Rows near named flat spaces through zero
duvo_vubi: [  9   4 -25 -28 -13  -7  -7 -33 -13  16 -26   2 -23  -2  41  19   0  14
 -19  -2  38   8  33  13   5  13 -13   3]
kuf_muf: [-23  23  13   1   8  14  14   9   6 -29   1 -11   1 -27  -5 -22 -23  -5
 -40  19  -6 -12  -4 -14  -1 -42  -3 -24]
palu_romad: [ 36  16  24  26 -16   3  24   0  13  -2  27  23  -8  -8   7 -34  -2 -27
 -29 -10 -25  12 -22   2   1  -9  -3 -17]
kuf_muf: [ 11   6   6   4   6 -14  -2  -1 -14   3  40  34 -34  -7  38   1  -7  13
 -49  19  23   9  -9 -13  -4   4 -22 -32]
mub_dip: [-39 -22 -31  26  -3 -12 -49  -3 -17  13 -14  22 -40  39 -47  66  29  86
 -52 -35  17 -53  11 -59  16 -76 -10   2]
boze_moge: [ 44  40 -26  -8   6  29  11 -13  27   3  31  31 -15  38 -46  -4 -23 -24
  40  18   4  34  31  34 -20  76  29   8]
palu_romad: [ 39  18 -33 -35  -6  -1 -11 -35   3  25  28  21 -22  18  22  15  13 -10
   3   5  40  27  31  30  -6  77  -1  15]
palu_romad: [-42 -16 -29  -7  10  15 -20   8   9   0 -37   6   5  28 -42  38 -44  50
  24  23  10   7  14  -6  -6  29  26   1]
duvo_vubi: [ 22   9 -20  27  -8 -11  -1  14  -7  30  13  22 -25  -5 -14  21   6  17
  22   5 -22 -20  23   3   1  -9  10  21]
palu_romad: [ 19 -18 -14  14 -16  -1   5  16  13  13   9  57 -19   8 -28  22 -35  41
  13   2  -4  21 -10  -1  -2  35  22 -12]
kuf_muf: [-45 -13  -6 -17  10  11 -18  27  17   5  -2 -13  16 -26 -35   7 -12   7
   3   8 -22 -25 -22  -2   0  -4  29  -7]
duvo_vubi: [ 61  34  30  24 -19  -6  57  -7  -3 -39  42  20  -3 -17  28 -44   2 -27
 -27   1   8  29   3  -7   0 -17 -31  -6]
palu_romad: [ 28  10  29  -9 -19 -16  33  -4 -11 -17  20  -8  -2 -59  58 -38  21 -30
 -43 -13   6  -3 -13   0  11 -42 -30 -13]
mub_dip: [ -5  -1   9  24  23   2   7  28  -1 -25  32  17   8  22 -38   3 -15  16
  28  23  -3   9  -9 -19 -13   9   4  -4]
mub_dip: [ 45  -5 -22  27 -28 -29  14  -7 -15 -15  44  50  -9  28  -7  40  20  63
  -3  -6  45  24  28 -35   6  22 -26  35]
duvo_vubi: [ 30  -5  14   4 -29 -28  39 -14 -29 -19 -21  -1   0 -32  71  -8   2  14
 -17  -3  30  19  17  -7  13 -28 -41   6]
kuf_muf: [-68  -2   2  -6  48   8 -17  19 -27 -31 -32 -17 -19   2 -11  16 -33  37
 -12  34  21 -28   7 -30 -10 -65  -9 -40]
palu_romad: [ 66   8  20  21 -42 -18  51  10   8 -24  66  59 -11 -40  15 -23  -1   9
 -43 -11   6  26 -21 -17   9  -2 -18 -12]
duvo_vubi: [ 28 -18   0  69  -2 -35  -4  17 -20 -16  84  78 -16  61 -20  44  13  82
 -22  12  31  26 -10 -67  -4  22 -33   9]
boze_moge: [ 25 -10 -13  -4 -19  -6  -6 -15   2  30 -13   3  -2  11   6  10  21  -7
  23 -25  -4   5   9  20   6  25   7  23]
boze_moge: [-34   3  20 -22  22   1   7   1  -6 -37   7 -35  40 -14  41 -19 -19 -12
 -13  46  27  24  -8  -6  -9  30 -20  -7]
palu_romad: [ 56  22   4   3 -27 -11  30  -8   9 -15  67  34  -5 -17  12 -16  19  -9
 -32  -7  17  22  -1  -6   3  21 -17   7]
mub_dip: [-10  18  27   7  38  14 -16   2   5  11  24 -15  -2  16  12 -36   2 -59
  -7  17 -28  -2 -28  15 -16  12   2 -27]
duvo_vubi: [-60 -42  32   0  40   6   3  27 -17 -51 -57 -55  57  25 -27  -5 -14   6
  75   4   0   4 -21 -17  -8 -26  -1   0]
mub_dip: [-57 -38 -11  -6  32  -8 -51  13 -15  21 -11   9 -11  28   2  42 -18  47
  -2  23  16  -6 -19 -17  -7  23   4 -23]
kuf_muf: [-23 -50  -3 -38   1  -9 -36 -18  -1  32 -39 -35  36  20  32  14  24 -14
  36 -23  11  15 -20  25   5  62   5  19]
duvo_vubi: [ 14  56  -5  15  25  22   3  17  12  42  10 -20 -21 -24 -14 -32  -9 -71
  40  33 -71 -34  23  49 -16  -9  35   5]
kuf_muf: [-37 -16 -11  14  17  -1 -34  16   0  20   3  13  -7  20 -16  29 -18  35
  -7  23  -8  -9 -12 -15  -5  16  12  -9]
mub_dip: [ 26   7   6  17   3   2   9  12   1   6  18  21 -20   3 -24  -8   7 -12
  19 -14 -20  -8  -5   5  -3 -18   8  -7]
palu_romad: [ 57   4  21  44 -20 -16  30  21   6   2  68  58 -13  -9   2 -17  -1   1
 -11   1 -21  21 -27 -10  -1  14  -6  -8]
mub_dip: [ 11 -28 -21 -12 -12 -20 -22 -12 -11  25   5  30 -20  17  14  37  16  37
  -3 -18  32   8   2  -4   6  29  -7   4]
duvo_vubi: [ -1  13   2  -4  19  11  -1  20   5   6  17  11 -22 -15 -23 -10 -11 -16
  10   8 -19 -18  -8  10  -9 -15  18 -23]
mub_dip: [-14   5  17   6  17  10   1   5   6 -10   5 -13  18   9   3 -19 -14 -21
   3  20 -12  12 -15   3  -9  17   2 -10]
boze_moge: [-16   1  32  17  22   2  -1  18  -3  -7  21   8 -12  -9  12 -25 -14 -14
 -33  14 -18  -7 -38 -13  -7 -29  -7 -44]
kuf_muf: [ -7   1  10 -31   2   9   8 -24  -2 -13 -42 -48  28  -3  32 -23   3 -38
  15  -5  12  14   9  24   1  10  -7   8]
boze_moge: [-55 -19  11 -17  12 -11 -12   1 -19 -12 -38 -55  35 -23  45   1   3   5
 -11  19  11 -12  -4 -12   6 -20 -19   7]
boze_moge: [-14  14  -2 -46   1  14 -18 -42   8  11 -17 -26  -4  -6  50 -18   1 -37
 -54   0  24   9   0  23   1  25  -8 -20]
kuf_muf: [ 53  66 -26  36 -11  10  28  14  12   5  57  50 -52 -17 -48   0 -11   5
 -11  20 -24 -21  44   0  -7 -28  15   7]
duvo_vubi: [-16 -22  42  -6   8   3  19  29   6 -43  16   3  18 -29 -12 -30 -10  -6
 -16 -12  -4   2 -56 -21   1 -34  -3 -42]
mub_dip: [-18   5 -21 -33 -18  13   2  -1   9 -18 -31 -24  -4 -37 -53  11  25  13
 -10 -46   4 -52  20  -9  18 -80  14  11]
duvo_vubi: [  5  -3 -19  21  -4 -11 -16   3  -4  22  14  20 -11  20 -11  29   8  28
   5   4  -3  -5  12  -9   1  14   2  19]
boze_moge: [ 24 -26   0  10 -23 -17  -1 -25  -8 -10   3  18  10  43   9  18  28  28
 -10 -34  36  29  -3 -22  10  22 -25  18]
boze_moge: [  54  -24   15   -3  -62  -35    9  -46   -8    0   28   39  -18   -9
   68   -2   55   19 -107  -70   48   20  -28  -30   31  -17  -53  -10]
boze_moge: [-20 -12  12  25   1 -13   1   9 -17 -25  -1   2   1   3   0  10   4  37
 -31  -2  11 -12  -7 -42   7 -51 -23  -7]
kuf_muf: [ 48   3   2  41 -48 -11  10   6  24  17  56  47 -12 -11 -34  -2  38   8
 -46 -48 -34 -16 -25 -22  19 -24   5  14]
duvo_vubi: [ 50  34   3  15 -15  19  37  25  30  -9  42  30 -18 -30 -72 -29   4 -31
  20 -25 -44 -20  -3  12  -1 -36  31  -3]
palu_romad: [ -3  -7 -14 -14  -5   6  -9 -17   0   1 -29  -6  -4  19 -14  14   7   9
   8 -22  14  -2  14   3   4  -4   3   6]
kuf_muf: [  1  13  52 -18 -18  10  45 -17  15 -53  -3 -36  44 -46  57 -70 -13 -54
 -63   0   5  31 -34   0   7 -13 -27 -26]
boze_moge: [ 43 -10  14 -11 -38 -15  10 -26   6  -1  34  36 -18 -14  37 -14  27  -3
 -72 -46  26  18 -31  -9  16   0 -25 -23]
kuf_muf: [ 29  22 -25  28 -11   0   7  32   9  10  47  48 -42 -17 -76  22  11  30
   8 -13 -27 -43  16 -15   2 -48  24   9]
palu_romad: [  0 -19 -24  17   9 -20  -9   7 -23   2   4  29  -7  39  -1  48 -16  62
  37  30  34  23  26 -17  -8  43  -9  19]
palu_romad: [ 13   0 -21 -28   3  -4 -15 -24 -10  28 -11   3 -20  12  32  15   4  -6
  13   3  26  12  23  27  -4  42  -2   4]
mub_dip: [ 14   5 -16  -2 -24 -10   2 -21  -3 -13  12   4   2   7   1  18  28  24
 -29 -18  31   1  21 -21  11  -5 -19  26]
mub_dip: [ 21  -4 -23  -7 -18 -32 -22 -35 -25  42  10  16 -27   5  82  30  21  21
 -40   9  40  14  24   4   7  42 -32  15]
boze_moge: [  8 -21  10 -11 -12 -16   0 -25  -8 -11   2  -9  27  19  45   0  19   2
 -15  -9  36  35  -8  -7   5  41 -28  13]
[ 26  -2 -13  24 -39  -6  -8  -8  27  15  47  36   6  15 -28  15  26  20
 -42 -26  -9   6 -14 -20  13  29   5  25] : duvo_vubi
[ -9 -14   8  -4  -1  13   9  15  14 -25 -11  -8  23   2 -52  -6   1  -1
  29 -25 -12  -6 -16  -6   2 -18  17   2] : duvo_vubi
[ 11  32   1 -33  15  20  34 -13   4 -20 -28 -39  29 -11  31 -33 -40 -52
  58  48  10  42  36  50 -18  60   7  12] : kuf_muf
[ 28  46  28  14   5   5  28 -19   6 -17  39 -25  27  -1  51 -53   3 -66
 -22  37  -8  32   5  15 -11  36 -24  10] : mub_dip
[ 14   6 -15  -6 -10   5  23   6   9 -40  21  18  12   5 -43  14 -10  31
  17   4  29  18  19 -16  -2  17   3  17] : boze_moge
[  3  -2   5 -16   4   2  -6 -10   4   8   5  -6   4   2  16 -11   7 -23
  -2  -4   3   9 -11  14  -2  25   0  -5] : mub_dip
[ 32 -26  -1  -3 -17 -17  -7 -31 -12  21 -21  -6  10  37  31   9  39 -10
  30 -38  17  23   4  15   7  34 -16  29] : kuf_muf
[-24  21 -16 -21  55  28 -34  10   6  11  20  12 -38  31 -47   7 -21 -14
  21  26   1 -14   3  16 -25  19  28 -36] : duvo_vubi
[-10 -20  18  -8  17  18  -4  14  19 -11   2   2  17  21 -40 -16  -9 -20
  32 -15 -15  12 -39   7  -8  21  22 -21] : mub_dip
[ 12 -23  16  37 -11 -30   4  17 -13 -11  56  48  -6   4  16  14   6  48
 -44   4  16  13 -31 -46   5  -1 -28 -12] : duvo_vubi
[ 23 -10   5  47 -11 -20  10  11 -14  -7  18  29  -7  22 -13  16  13  35
   5 -11  -2   1   1 -30   5 -23 -16  14] : boze_moge
[  8  -5  10 -11   6   7  11   9   9  -4   4   1  11  -5  -6 -16 -11 -21
  30   2  -8  15 -14  17  -7  24  12  -7] : mub_dip
[-26 -20  -4   3  16   5 -24  26  10   4  17  17  -3  13 -51  18  -2  22
  11  -5 -12 -16 -26 -15  -4   0  21 -13] : duvo_vubi
[-31 -15 -15  20  28  -4 -38  15  -8  20   6   5  -2  44 -27  35  -1  30
  27  21  -5  -9   1 -13 -10  23  10  10] : duvo_vubi
[-16  -9  -3  31   2  -2 -12  25   5   4  20  27  -9   8 -36  19 -11  37
 -15   7 -18 -15 -16 -28   0 -16   9  -8] : kuf_muf
[-33 -12 -14 -16   2   7 -24  -1  -1  22 -50 -27  -5  -8 -13  15   6   3
   9 -19 -15 -35   6   9   8 -35  16   3] : boze_moge
[-18 -22  -6 -21 -20  -8  17   5  -9 -37 -29  -4  10 -31  -5  18  -7  48
 -12 -15  34  -6   7 -26  15 -42 -10   0] : palu_romad
[-59 -31   2   1   6  -2  -1  35  -7 -31 -36 -20  25 -23 -35  21 -19  50
  13   5  -3 -27 -10 -34   7 -53   7  -1] : palu_romad
[ 12   6 -16 -24   3  20  10  12  23  -5   8   9   9  -1 -50   0 -17 -11
  56   4  -5  12   8  26 -10  44  35   9] : boze_moge
[-11  10  31  12  -9  -2  32  21   5 -41  19 -12  23 -50   7 -32  -8  -5
 -42  10 -13  -9 -23 -26   7 -50 -13 -13] : palu_romad
[-39   1  -6 -34  18  18 -11   4  14   5 -25 -38  28 -15   3  -7 -26 -23
  23  30  -8   3   0  26  -8  39  23   1] : kuf_muf
[ -1 -11  -5  -7   8  -3  -4 -11 -17  -2 -35 -18   2  24   3  11  11   2
  39 -12  15   2  19   7  -1  -6  -6  13] : kuf_muf
[-28 -33  12 -12  31   5 -13  20   7 -23  22   8  34  36 -21   7 -25  13
  38  26  19  39 -35  -8 -17  75   9 -13] : mub_dip
[ -1 -32  28  16 -32 -25  -2   9  11  -6  60  38  13 -25  31  -5  13  28
 -95 -15   6  13 -68 -43  16   8 -23 -24] : duvo_vubi

Rows near named flat spaces through zero (a row that begins with a name and a colon came from that space)
pemov_vizu: [-15  66 -28 -25 -38 -47   7 -34 -16   0  43  34  33 -26   3  26  -9 -11
  -9  -1 -10   1  -9  -6  30  -5  -6  10]
zok_zil: [-22 -21  42   5 -12 -33 -10   8   6  13  28   4  40  48  23   7  13 -47
 -16 -32 -14 -23  45  21  -6 -56  44   3]
zok_zil: [ 28  -7  19   0   5   4   9  -3  12  12  23  -2  -7   0  12 -23 -16 -24
 -20  -4  -5 -38  33  11  11 -36  18   0]
pemov_vizu: [ 41  32   0  33 -41 -60  12  -9 -27  25  84  56  18 -27   1   3   0 -94
 -11   6  -7  -9  22  18  19 -48  47 -43]
fesok_noneg: [ -7  40  -1  -5   7 -30 -22  -6 -25  -5  20   4  13 -13   6  10  -8  14
   2  19  -5   1  13  -1 -20  -6 -32  -3]
mevim_farik: [-31 -22   8 -13  36  13 -20   6  27   9 -56 -75   4  70  -7 -10  24  61
  10 -19   7  11  -6   4   8  47 -28  51]
rizib_teko: [ 20   9 -15 -21  15   4  -3   2   2  -1 -10  -8  -1 -10  -3   1 -11   5
   0  -3   0 -11 -10   7  10  15 -17   4]
pemov_vizu: [ 23  14  -5 -12   5   3  -1   6  12  19  -2 -10   8  10  -5  -8  -5   2
  -4  -9   1 -18   3   8  27   5  -1   8]
zok_zil: [ 12  26 -21  -5  42 -28 -39   5 -27  -8 -21 -27   0  -3 -12  16   5  31
  21  19   6  28 -25   9 -21  54 -59  -2]
zok_zil: [ -6 -48 -21 -20   4  72  41  -5  49  -3 -60 -43 -39  12 -16 -28   2  35
   2 -18  11  -2 -35 -13  37  42   6  40]
fesok_noneg: [ 21  72 -20 -25  25  -4 -20  11 -31  -1  12 -14  -3 -44  -6 -12 -30  38
  12  43  -3 -25  20  -5 -20  -3 -71  -4]
pemov_vizu: [ 10 -13  28   9  55 -37 -82  39 -34 -18 -30  14  34  27  14  57  12  12
  11  -6   0  32 -10  22 -65  22 -28 -41]
mevim_farik: [ 17  -1 -11  10  10 -28  -2  -6 -20  -5  15  -6 -11 -17  -5  -2   2 -32
   7  12  -1   8  -5  13 -11   8  -8 -12]
rizib_teko: [-13   5  -3 -22 -20 -12  16 -50  13 -20  16  29   2 -17  23  19 -18   2
 -31 -17  -7  -2 -14  -8  24  -2  13  19]
fesok_noneg: [-23  21 -19   5 -20 -27  16 -12   8  31  10 -44  13  39 -23 -21  29  -4
  14  -6   3  10   0   4  41  20   2  37]
fesok_noneg: [-15 -29  14  18 -10  23  10   5   4 -10  -7  12 -14  -2   3  -3   5  -1
   1   3   2   9   2 -11 -18 -13  19 -10]
fesok_noneg: [ 73  30 -10  -8  30   6  -2   5  12  36   8 -30 -17  -4 -13 -38 -21   4
  -7  10   5 -38  15  18  40  11 -21   5]
mevim_farik: [ 23 -18   1  -1 -14 -13   6  -4  -8 -16  21  53   5 -30  15  26 -12 -56
 -15 -14  -7  -4 -11  10  -4 -22  35 -33]
fesok_noneg: [ 10  21 -26 -22  18  22  14  10  14  24 -19 -67 -14  11 -25 -44  -1  26
  17  10   4 -25   7   3  28  22 -36  37]
mevim_farik: [-54 -24  -3   8 -43  24  51 -36  15 -19   9   4 -27 -16   4 -17   3   1
  -5   5  -1  10  -3 -29   4 -16  25  24]
fesok_noneg: [-31  10 -10   3 -43   1   7   8  -8  -8   1  52  28  -9  -4  37  12  -6
   9  -9   0  27 -24 -17  -1  -5  24 -19]
zok_zil: [-35   4 -11  10 -32  13  28   4  -7  -1  10  -1  -6 -13 -13 -15  11  -8
  17  15   0   7   6 -17  -7 -17   7   2]
rizib_teko: [-69 -12  28 -25 -56 -14   3 -18   5 -33  18  80  56   4  43  64  -4 -19
 -30 -44 -19   1   2 -15 -12 -55  54  -3]
mevim_farik: [-36 -33  13 -16   9  57  10   8  38  -2 -51 -39 -11  36   0 -18   5  57
   0 -15   5  -8   2 -16   5  10  -4  38]
rizib_teko: [-58  58 -17  11 -95 -36  20  -2 -22  13  50  76  61  -9 -10  41  25 -30
  12  -6  -6  29  -7 -25  19 -34  43 -18]
zok_zil: [ 25  26 -35 -44  37 -24 -14   1  -4   5 -15 -52   8   3 -12  -5  -8   0
   9  -6  -3 -18 -13  26  19  38 -47  27]
fesok_noneg: [-36  -8   3  37 -59 -60   8 -30 -26 -18  47  76  27 -11  11  51  25 -64
  -6 -12  -5  52 -24  -5  -9 -16  57 -32]
zok_zil: [ 19  -4   8   7  31 -32 -31   3 -16  -2   1 -12   4  11   4  10   4 -11
   1   2  -1   7   1  20 -19  12 -15 -10]
zok_zil: [ 17  27 -35 -15  -1   9  23  -3  -8   2   8 -18 -22 -39 -18 -25 -14  -4
  12  23   1 -15  -4  -3  12   7 -26   6]
zok_zil: [ -7   0  -9 -41  45  12 -16   9  24  12 -49 -83   6  49  -9 -19   5  49
   8 -17   1 -18  -1  14  19  41 -44  54]
rizib_teko: [ 64  54   4  13  26 -49 -20  -9 -26  27  57 -10  -6 -20   1 -27 -21 -24
 -10  31  -4 -31  41  24   5 -20 -27 -15]
mevim_farik: [-24 -43  -9 -14  -6  18  17 -22  14 -35 -28  12 -15 -11   9  20  -1   2
  -8 -19   0  20 -39  -9  -2  22  13  10]
pemov_vizu: [-18  -9 -14  12 -37  17  52 -35  14  -2  20  -3 -33 -22  -6 -31  -1 -12
  -5  10   2   1  -2 -18  24  -9  22  19]
rizib_teko: [ 14  28 -32 -12 -16 -12  18 -17  -8   0  17  11  -4 -33 -10   1  -9 -16
   1   7  -1   0 -18  -1  23  11  -6   0]
pemov_vizu: [-64  10 -22 -43 -60  17  29  -4  11 -21 -10  45  40 -11   5  41   1   3
   0 -32  -9   5 -27 -25  18 -13  25  15]
pemov_vizu: [-18  15 -17 -11 -38 -17  14 -10  -9 -10  19  42  22 -21   2  28   0 -26
  -2 -10  -6   9 -17  -6   9 -10  20  -9]
rizib_teko: [-19 -22 -17 -22  13  46   9   2  41   7 -68 -48  -7  43 -18  -7  15  62
   9 -24  12  15 -38 -11  37  61 -12  45]
rizib_teko: [ 51  40   3  16  33 -11 -33   3 -17  13   9   3 -12 -15  -4  -5 -15  31
  -1  31   7   1   7   3  -6  17 -38 -21]
pemov_vizu: [-21  42 -16 -20 -12 -40 -17 -17 -25 -17  16  28  29 -20   8  38  -5   6
   0   2  -7  16 -15  -4  -8   7 -22  -2]
mevim_farik: [-11  13  -3  12 -27 -36  -2 -10 -11   4  23  31  25   5   0  25  15 -26
  -1 -10  -2  21 -10   2   9  -2  22 -11]
fesok_noneg: [-28  51 -31  -1 -30  11  17  14 -22   5   9   1   2 -30 -25 -10   4  21
  30  33   3   8   0 -25  -6  -3 -27  -2]
fesok_noneg: [ 84   5  24  -4  63 -44 -38 -24  -3   7  28 -13 -14  -4  27  -9 -33 -20
 -37   1  -5 -36  26  40   4  -1 -19  -7]
zok_zil: [-50  26 -16   2 -43 -37 -11   1 -29 -16   9  54  45  -6  -3  59  23 -10
  16  -7  -3  48 -33 -14 -14   7  10 -20]
mevim_farik: [-20 -35  19  15 -44  -9  17   6  10   3  19  44  28  20  10  22  18 -60
 -10 -35  -6   3   3   5   9 -38  71 -17]
rizib_teko: [-29 -92  29 -23  39  62 -16  41  24 -38 -81 -17  -5  29  17  20   3  22
   4 -33   0  -2 -13   2 -50   4   6   1]
pemov_vizu: [ 61  44  -3  -6  53 -43 -50   7 -19  20   7 -21  11   7  -3   3 -11  11
  -1  11   1 -10   7  29   4  28 -47  -9]
mevim_farik: [ 46  18  -8   3  57 -56 -43   7 -26  14   5 -49   1  15 -10  -6   5 -15
  12  13   1   1   4  38 -10  34 -45  -3]
pemov_vizu: [ 21  -2 -11  41 -23 -61   5 -45 -16  -1  41  43  -5 -14  -1  24  16 -52
 -11  -1   4  47 -35   9  21  25  34 -24]
rizib_teko: [  9  56   1  -4 -20 -36 -15 -10 -16  11  39  41  33 -12   9  22 -10  -3
 -12   3  -6  -5  11  -1  12 -19  -1 -13]
mevim_farik: [-69 -54  -3  -7 -35  97  72 -23  39 -35 -36 -15 -58 -26   1 -39  -9  46
  -1  10   4  -2  -7 -50  -6 -12  15  38]
[  6  72 -22  25 -45 -40   9 -27 -25  18  56  46  11 -33 -13   7   2  -5
   2  29   3  24  -6 -17  26   0   0 -17] : rizib_teko
[-22  -6 -27  16 -22 -21  28 -68   4 -20   7   4 -31 -18  -4   6   9   9
  -8   6   7  50 -48 -17  26  50   3  23] : pemov_vizu
[ 13   9   2   0  -7 -35   8 -36  -9  -9  43  19  -5 -25  17   1 -16 -36
 -22   3  -9 -12  11   9   5 -21  10  -2] : mevim_farik
[  3  50  -6  15 -24 -37  10 -29 -22   9  57  17  -1 -29   1 -12  -8 -16
  -6  27  -4  -4  22  -6   7 -23  -5  -4] : mevim_farik
[-56 -35  -9 -30 -27  28  19  28  21  -7 -39  -7  32  32  -6  19  22 -10
  15 -41  -4   1 -18  -4   6  -3  29  19] : rizib_teko
[-32  13   4   3  -5  -5 -14   7  -7  -1  -9  -2  16  16  -2  12  13  28
  11   3   1  18  -1 -10 -13   6 -12   5] : zok_zil
[ 30  41  -7  -9  45 -13 -32   6 -12  15  -7 -42  -4   4  -9 -16 -10  41
   8  24   4 -10  12   9  -3  26 -59  10] : mevim_farik
[-29  -7   1  22 -36 -19  11 -10  -9  -6  18  31  11   0   0  18  18 -25
   3  -4  -1  29 -11  -9  -4  -8  30 -12] : fesok_noneg
[ -2  -9  15   5  59 -11 -50  -3  -5 -12 -39 -39  -8  31   5  11   7  61
   4   8   7  28 -11   5 -30  50 -50  12] : pemov_vizu
[-44 -32 -13 -49  12  27   3  13  34  -5 -65 -53  21  52  -6   9  17  31
  10 -44  -1  -2 -25   4  20  36  -8  52] : fesok_noneg
[ 10 -33  14   6  17 -22  -3 -20  15   4   2 -24  -5  31   9  -7   8 -22
 -16 -20  -2  -2   3  20  13   8  17  16] : fesok_noneg
[  8 -12 -17   7  20   9  13 -33  10  -9 -17 -34 -44  -9  -9 -21  -2  28
   0  15   9  19 -24  -6  12  46 -23  22] : pemov_vizu
[ 71 -14   5 -19  63   4 -16  -4  19  10 -14 -46 -27   6   6 -27 -25   3
 -19  -6   1 -38   9  30  18  21 -25  13] : zok_zil
[  4   7 -22   8  -7  21   2 -13 -12 -29 -19  47 -23 -49  -5  28 -10  34
   5  20  10  41 -50 -27 -12  37 -14 -26] : rizib_teko
[  4 -52   0 -22  36  26  19 -14  42   3 -38 -81 -32  37  -1 -42   1  10
  -9 -22   2 -24   1  16  26  26  -5  54] : rizib_teko
[  7  40  -1   0  -9 -22  -2 -19 -10   7  32  13   6 -15   5  -2 -12   5
 -10  13  -3  -8  14  -4   9 -12 -10   1] : mevim_farik
[-21  62  -1   0 -31 -40   6 -52  -7   7  51  18  13 -11  11   1 -10  21
 -20  14  -6   1  17 -16  25 -13 -10  23] : mevim_farik
[-13  30 -19 -14  -9 -29  -7 -19 -20 -17  12  20  13 -24   3  27  -5   2
   1   5  -4  16 -19  -4  -4  12 -18  -1] : pemov_vizu
[ 49  59 -18  -4  -1 -50 -13 -14 -20  19  43  22  17 -22  -3   9 -13 -24
  -9   8  -3  -8   0  16  28   4 -12 -15] : fesok_noneg
[  1  38 -27 -35 -13 -15   7  24   9  39   3 -36  42  32 -22 -11  12 -19
  14 -23  -5 -29   9  18  47   0  -3  28] : rizib_teko
[ 19  10   7 -13  31 -31 -49  -3  -4  -5 -18  17  29  20  14  46  -2  23
 -12 -20   0  17 -24  14   0  34 -17  -7] : zok_zil
[ -6 -46  11  -9  27  32   6   9  23  -5 -34 -46 -21  23   2 -24   1  11
   0 -10   1 -14   7   6  -7   6  -3  23] : mevim_farik
